Here is a tiny trained network, its code and every weight. The questions are about switching its units off for an input and a class, where a switched-off unit gives its printed mean instead of its output.

import numpy as np


def w(rows, s, z=0):
    codes = np.array(rows[::2]) - 128.0
    scale = np.full(codes.shape[1], s)
    scale[-1] = z or s
    return codes * scale


def f(y):
    return np.maximum(y, 0)


def log_softmax(a):
    a = a - a.max(-1, keepdims=True)
    return a - np.log(np.exp(a).sum(-1, keepdims=True))


def net(x, mask):
    res = np.array(x, float).reshape(1, 4) / 4 @ E
    y = f(res @ A[0][:, :-1].T + A[0][:, -1])
    res = res + np.where(mask, y, B[0][:, -1]) @ B[0][:, :-1]
    return log_softmax(res[-1] @ U[:, :-1].T + U[:, -1])


A, B = {}, {}
E = w([
[63,113,179,78,212],'x0',
[65,40,1,131,125],'x1',
[75,170,144,76,21],'x2',
[142,11,217,112,71],'x3',
],0.0099)
A[0] = w([
[120,52,166,100,82,111],'neuron 0',
[130,174,168,91,92,91],'neuron 1',
[156,116,95,210,65,177],'neuron 2',
[131,178,41,114,147,91],'neuron 3',
[159,227,175,153,160,129],'neuron 4',
[193,117,169,163,216,209],'neuron 5',
[122,73,102,203,169,77],'neuron 6',
[121,78,171,109,81,107],'neuron 7',
[56,121,159,60,177,255],'neuron 8',
[103,82,81,172,130,121],'neuron 9',
[142,29,176,174,122,80],'neuron 10',
[137,97,63,126,99,109],'neuron 11',
[27,200,130,59,60,156],'neuron 12',
[99,163,124,152,33,101],'neuron 13',
[215,99,161,146,192,120],'neuron 14',
[185,136,189,116,128,105],'neuron 15',
[39,138,171,70,195,136],'neuron 16',
[71,127,87,29,57,99],'neuron 17',
[206,111,103,162,57,148],'neuron 18',
[72,82,125,194,101,158],'neuron 19',
[79,100,62,129,125,23],'neuron 20',
[130,61,150,97,76,68],'neuron 21',
[242,163,198,171,101,137],'neuron 22',
[122,218,142,181,143,119],'neuron 23',
[220,185,59,186,62,135],'neuron 24',
[118,43,90,157,99,69],'neuron 25',
[110,169,165,108,77,123],'neuron 26',
[207,63,112,217,187,106],'neuron 27',
[87,156,159,56,79,190],'neuron 28',
[154,134,161,191,194,108],'neuron 29',
[106,132,10,87,137,94],'neuron 30',
[201,137,148,159,180,92],'neuron 31',
[85,235,54,143,128,84],'neuron 32',
[166,90,134,180,75,94],'neuron 33',
[58,81,38,126,66,115],'neuron 34',
[188,59,129,61,87,107],'neuron 35',
[172,64,175,140,103,44],'neuron 36',
[76,61,80,135,146,204],'neuron 37',
],0.012,0.0033)
B[0] = w([
[105,157,150,157,175,203],'neuron 0',
[133,119,118,43,83,189],'neuron 1',
[188,61,157,139,161,203],'neuron 2',
[75,189,233,155,200,220],'neuron 3',
[43,92,176,108,58,246],'neuron 4',
[199,135,148,84,101,236],'neuron 5',
[144,162,56,59,100,194],'neuron 6',
[116,158,159,136,155,190],'neuron 7',
[232,22,169,159,140,229],'neuron 8',
[116,115,152,89,53,194],'neuron 9',
[113,185,195,144,159,206],'neuron 10',
[102,80,149,103,104,184],'neuron 11',
[176,159,108,116,141,237],'neuron 12',
[195,175,99,108,146,193],'neuron 13',
[131,168,111,78,94,211],'neuron 14',
[17,53,155,75,81,197],'neuron 15',
[177,13,137,141,172,225],'neuron 16',
[195,200,98,86,116,206],'neuron 17',
[182,24,115,129,177,205],'neuron 18',
[83,119,148,139,84,178],'neuron 19',
[109,111,138,82,116,192],'neuron 20',
[82,182,167,146,188,188],'neuron 21',
[85,75,146,70,72,253],'neuron 22',
[79,114,198,130,147,215],'neuron 23',
[179,43,158,127,192,245],'neuron 24',
[99,138,150,50,117,195],'neuron 25',
[156,186,92,98,61,189],'neuron 26',
[202,254,114,86,107,229],'neuron 27',
[187,162,103,98,114,206],'neuron 28',
[154,160,107,92,108,199],'neuron 29',
[78,131,161,111,84,230],'neuron 30',
[128,175,87,96,96,197],'neuron 31',
[84,153,191,147,196,252],'neuron 32',
[111,77,160,167,203,179],'neuron 33',
[121,111,151,70,74,234],'neuron 34',
[112,201,198,163,175,188],'neuron 35',
[61,193,131,143,183,190],'neuron 36',
[128,112,129,121,65,228],'neuron 37',
],0.0074,0.011)
U = w([
[36,90,150,84,12,104],'0',
[213,213,99,80,86,100],'1',
[35,169,184,139,206,125],'2',
[201,2,150,132,169,98],'3',
[148,118,141,135,82,250],'4',
[75,137,73,199,104,80],'5',
[114,135,43,192,122,81],'6',
[66,135,79,189,104,82],'7',
],0.015)

Each question gives the input, the list of numbers given to net, and the class t.
The units are the neurons (one row each of A and B). Each row of codes is followed by its name. A weight is (code - 128) times the scale printed after its matrix; where a second scale follows, it is the last column's (A, B and U).
mask holds one flag per neuron, in row order. A switched-off neuron (its flag False) gives its mean, the last column of its row in B, instead of its output. The means were averaged over made-up inputs and are rounded, as every weight is.
A unit's drop is (log p(t) with every unit on - log p(t) with that unit switched off) / (log p(t) with every unit on - log p(t) with every unit switched off).
The circuit of an input: a set's keep is (log p(t) with only the set's units on - log p(t) with every unit switched off) / (log p(t) with every unit on - log p(t) with every unit switched off). Starting from the 12 units with the biggest drops (on a tie, the unit counted first), units are removed one at a time, each time the one whose removal leaves the highest keep (on an exact tie, the one counted first), for as long as the keep stays at least 0.8.
circuit, biggest first: the units of the circuit, biggest drop first
most important unit: the unit with the biggest drop
k most important neurons: the k neurons with the biggest drops, biggest first
drop of u: that unit's drop, to one decimal
input [-1,-4,-3,3], class 0: circuit, biggest first : neuron 22
input [-1,-7,-8,0], class 1: 2 most important neurons : neuron 27; neuron 5
input [-8,-4,7,3], class 3: 2 most important neurons : neuron 18; neuron 24
input [2,-4,-7,8], class 2: 2 most important neurons : neuron 36; neuron 10
input [1,-2,-6,-5], class 1: 2 most important neurons : neuron 5; neuron 27
input [-2,-6,-6,-2], class 0: 2 most important neurons : neuron 4; neuron 22
input [-4,2,-4,-6], class 2: 2 most important neurons : neuron 3; neuron 32
input [6,-5,8,7], class 1: 2 most important neurons : neuron 28; neuron 26
input [6,-7,-4,7], class 0: 2 most important neurons : neuron 15; neuron 22
input [-6,5,-7,5], class 1: 2 most important neurons : neuron 27; neuron 6
input [6,-5,-5,0], class 3: 2 most important neurons : neuron 16; neuron 8
input [3,6,7,0], class 1: 2 most important neurons : neuron 17; neuron 12
input [-5,3,-3,2], class 3: 2 most important neurons : neuron 18; neuron 2
input [-8,-8,-1,-8], class 0: circuit, biggest first : neuron 4
input [7,-4,-7,7], class 1: 3 most important neurons : neuron 5; neuron 27; neuron 14
input [6,6,-7,-4], class 1: 2 most important neurons : neuron 27; neuron 4
input [-3,-8,-1,6], class 0: drop of neuron 22 : 0.3
input [-6,0,-7,7], class 1: drop of neuron 6 : 0.2
input [2,-5,-7,-4], class 1: drop of neuron 27 : 0.4
input [-3,-6,-5,-1], class 0: drop of neuron 22 : 0.3
input [1,6,-5,7], class 2: most important unit : neuron 10
